Below is a small trained network, with its code and all its weights. Each question gives an input and a class and asks what happens when units are switched off, that is, made to give their printed mean instead of their output.

import numpy as np


def w(rows, s, z=0):
    codes = np.array(rows[::2]) - 128.0
    scale = np.full(codes.shape[1], s)
    scale[-1] = z or s
    return codes * scale


def f(y):
    return y / 2 * (1 + np.tanh(0.7978845608 * (y + 0.044715 * y**3)))


def log_softmax(a):
    a = a - a.max(-1, keepdims=True)
    return a - np.log(np.exp(a).sum(-1, keepdims=True))


def net(x, mask):
    res = np.array(x, float).reshape(1, 5) / 4 @ E
    y = f(res @ A[0][:, :-1].T + A[0][:, -1])
    res = res + np.where(mask, y, B[0][:, -1]) @ B[0][:, :-1]
    return log_softmax(res[-1] @ U[:, :-1].T + U[:, -1])


A, B = {}, {}
E = w([
[207,215,137,125,59,252,240,70,141,213,197],'x0',
[74,167,225,4,110,44,201,196,109,199,145],'x1',
[74,85,234,230,193,156,130,109,136,243,63],'x2',
[13,188,72,139,115,84,159,6,126,126,133],'x3',
[236,56,170,159,107,14,200,36,117,111,119],'x4',
],0.0038)
A[0] = w([
[102,152,173,62,130,82,165,157,122,157,125,102],'N1',
[145,142,127,127,122,155,152,114,125,148,144,98],'N2',
[109,105,122,125,142,84,92,143,119,108,110,122],'N3',
[174,166,127,117,113,189,177,94,123,171,149,109],'N4',
[191,98,148,149,117,56,157,80,120,123,130,91],'N5',
[251,77,192,128,129,169,88,254,113,136,121,107],'N6',
[96,153,173,42,123,67,180,171,135,173,116,117],'N7',
[199,93,150,146,123,48,162,72,131,122,126,101],'N8',
[157,118,80,213,133,176,89,90,133,81,112,110],'N9',
[127,122,123,133,124,118,129,133,124,127,137,77],'N10',
[146,136,95,78,100,121,127,130,133,77,145,110],'N11',
[158,110,69,212,137,182,90,84,130,82,107,109],'N12',
[149,146,128,129,116,156,155,115,134,152,144,60],'N13',
[166,153,117,117,111,192,190,99,122,172,144,111],'N14',
[189,95,149,149,119,59,163,78,119,119,127,100],'N15',
[88,98,192,202,148,138,122,118,144,197,105,98],'N16',
[104,140,161,80,116,91,154,151,124,157,125,85],'N17',
[60,155,108,131,125,110,140,48,123,124,126,119],'N18',
[91,88,121,134,139,63,75,155,118,102,114,110],'N19',
[85,91,194,209,145,141,130,114,137,194,109,124],'N20',
[89,88,122,130,149,59,73,154,121,95,108,115],'N21',
[130,127,126,125,131,126,126,126,125,129,126,21],'N22',
[156,141,73,69,100,112,134,138,133,71,144,106],'N23',
[171,148,59,40,99,102,129,138,144,43,151,115],'N24',
[156,119,84,204,133,172,91,92,130,87,113,109],'N25',
[136,138,125,135,115,137,142,128,132,138,130,44],'N26',
[141,157,119,133,118,174,147,128,126,156,143,79],'N27',
[96,98,129,133,136,78,89,149,127,99,118,92],'N28',
[186,168,117,102,116,207,196,82,115,182,143,117],'N29',
[45,162,98,139,115,102,141,44,116,127,130,98],'N30',
[77,85,190,215,133,141,129,123,134,207,102,99],'N31',
[131,128,127,127,130,134,148,123,134,129,132,253],'N32',
[149,139,87,77,105,117,132,135,132,73,150,114],'N33',
[87,83,117,136,149,58,79,160,121,97,115,117],'N34',
[209,104,153,160,125,32,161,72,135,121,135,98],'N35',
[96,149,170,50,129,75,178,166,123,167,122,110],'N36',
[35,162,95,132,118,100,147,33,120,126,133,97],'N37',
[96,93,114,133,149,64,83,155,120,105,114,113],'N38',
[112,137,154,91,123,108,144,138,121,145,124,67],'N39',
[18,179,98,109,134,238,62,205,132,132,143,100],'N40',
[55,158,104,132,122,105,139,51,122,127,136,86],'N41',
[141,148,87,80,108,127,127,136,129,80,142,112],'N42',
],0.0071,0.0038)
B[0] = w([
[139,78,124,149,125,160,109,94,121,128,176,169],'N1',
[126,133,143,133,128,142,138,112,144,104,122,132],'N2',
[121,152,153,134,112,133,137,119,152,114,128,155],'N3',
[110,152,178,144,114,138,150,105,170,88,116,188],'N4',
[86,115,102,113,137,190,127,144,122,132,95,164],'N5',
[218,71,44,88,155,83,194,167,216,79,122,236],'N6',
[138,64,130,155,116,157,76,92,118,142,196,200],'N7',
[71,121,100,111,136,189,116,152,119,139,89,179],'N8',
[134,68,140,139,124,157,104,94,116,143,200,198],'N9',
[135,126,126,125,136,151,138,118,129,120,128,108],'N10',
[148,154,123,133,149,130,141,107,96,134,124,150],'N11',
[140,61,143,134,120,162,98,87,113,141,207,206],'N12',
[134,130,131,129,137,171,152,85,156,87,125,123],'N13',
[111,154,180,143,118,136,142,107,169,89,115,187],'N14',
[80,119,102,112,134,179,119,146,124,136,93,169],'N15',
[167,180,102,118,155,140,154,80,72,118,131,185],'N16',
[141,90,118,140,135,169,122,92,125,116,164,143],'N17',
[170,107,111,115,133,95,138,173,160,124,123,171],'N18',
[120,157,172,140,111,149,153,101,167,99,121,178],'N19',
[158,190,112,123,141,104,140,104,62,135,127,199],'N20',
[117,161,185,142,108,149,156,106,171,99,121,189],'N21',
[142,118,112,119,144,173,148,97,133,101,130,94],'N22',
[154,162,117,131,156,132,148,92,89,133,123,165],'N23',
[167,187,110,138,162,121,157,77,63,141,121,203],'N24',
[135,73,140,133,122,153,112,96,115,139,190,187],'N25',
[136,121,121,126,142,164,151,94,141,100,126,102],'N26',
[117,127,139,131,127,170,150,97,143,88,113,136],'N27',
[126,150,151,132,123,165,155,100,157,94,130,151],'N28',
[97,168,207,144,112,128,141,107,184,80,113,216],'N29',
[190,90,98,106,143,113,154,161,167,105,123,176],'N30',
[172,186,97,122,158,135,159,73,65,120,128,196],'N31',
[105,152,156,137,106,71,91,170,125,150,128,208],'N32',
[146,154,124,134,152,123,143,102,92,137,121,158],'N33',
[114,161,185,139,107,143,153,106,171,100,121,190],'N34',
[66,119,91,110,135,206,119,156,118,139,84,186],'N35',
[142,69,130,150,120,159,90,95,117,133,186,187],'N36',
[201,88,92,110,149,114,161,169,178,97,119,187],'N37',
[119,157,169,138,111,146,148,107,165,103,124,174],'N38',
[144,98,117,131,136,171,136,96,127,110,150,120],'N39',
[47,86,69,96,145,254,138,145,106,137,36,255],'N40',
[181,97,94,105,141,130,161,146,163,100,125,159],'N41',
[139,150,120,134,155,133,142,107,94,139,116,152],'N42',
],0.02,0.0041)
U = w([
[89,192,253,173,67,136,156,97,202,75,108,107],'0',
[136,42,134,167,101,152,37,89,95,167,250,110],'1',
[19,113,68,77,148,192,111,174,95,162,29,113],'2',
[187,231,104,133,186,86,152,82,12,155,124,125],'3',
[211,80,67,75,151,59,167,198,210,98,119,125],'4',
[77,168,160,148,60,2,47,204,94,217,124,250],'5',
],0.0062,0.0021)

Each question gives the input, the list of numbers given to net, and the class t.
The units are the neurons (one row each of A and B). Each row of codes is followed by its name. A weight is (code - 128) times the scale printed after its matrix; where a second scale follows, it is the last column's (A, B and U).
mask holds one flag per neuron, in row order. A switched-off neuron (its flag False) gives its mean, the last column of its row in B, instead of its output. The means were averaged over made-up inputs and are rounded, as every weight is.
A unit's drop is (log p(t) with every unit on - log p(t) with that unit switched off) / (log p(t) with every unit on - log p(t) with every unit switched off).
The circuit of an input: a set's keep is (log p(t) with only the set's units on - log p(t) with every unit switched off) / (log p(t) with every unit on - log p(t) with every unit switched off). Starting from the 12 units with the biggest drops (on a tie, the unit counted first), units are removed one at a time, each time the one whose removal leaves the highest keep (on an exact tie, the one counted first), for as long as the keep stays at least 0.8.
units of the circuit, in order: the units of the circuit, biggest drop first
most important unit: the unit with the biggest drop
k most important neurons: the k neurons with the biggest drops, biggest first
drop when u is switched off: that unit's drop, to one decimal
input [-4,8,-2,-3,-7], class 1: most important unit => N7
input [-5,6,7,-1,4], class 3: 4 most important neurons => (N31, N20, N16, N12)
input [-1,6,-6,7,-3], class 4: 3 most important neurons => (N37, N30, N41)
input [5,7,5,-5,8], class 2: 4 most important neurons => (N35, N8, N15, N5)
input [8,-8,4,-6,-1], class 0: 3 most important neurons => (N29, N4, N14)
input [3,3,4,-1,4], class 2: units of the circuit, in order => (N35, N8)
input [-6,6,3,-7,-4], class 4: 2 most important neurons => (N6, N29)
input [-4,-1,8,3,8], class 2: 4 most important neurons => (N35, N8, N15, N5)
input [1,4,-8,2,7], class 3: 2 most important neurons => (N24, N40)
input [-3,-6,-8,-8,-3], class 3: 2 most important neurons => (N24, N23)
input [-3,-2,-4,-2,-3], class 3: 2 most important neurons => (N24, N29)
input [-3,-6,7,7,-3], class 3: 4 most important neurons => (N31, N20, N16, N6)
input [4,-8,-3,-2,6], class 1: 2 most important neurons => (N12, N9)
input [1,-8,-3,-7,-1], class 1: units of the circuit, in order => (N12)
input [-4,8,4,1,8], class 1: 3 most important neurons => (N7, N36, N40)
input [1,1,-5,8,-7], class 4: 4 most important neurons => (N37, N30, N41, N18)
input [6,0,7,2,6], class 3: 4 most important neurons => (N31, N20, N16, N40)
input [8,-2,1,-7,-2], class 0: drop when N29 is switched off => 0.6
input [-2,0,0,4,-2], class 4: drop when N35 is switched off => 0.1
input [7,-2,-1,8,1], class 4: units of the circuit, in order => (N37)
input [-6,0,1,-6,-4], class 0: drop when N34 is switched off => 0.6
input [3,0,7,2,7], class 2: drop when N24 is switched off => 0.2
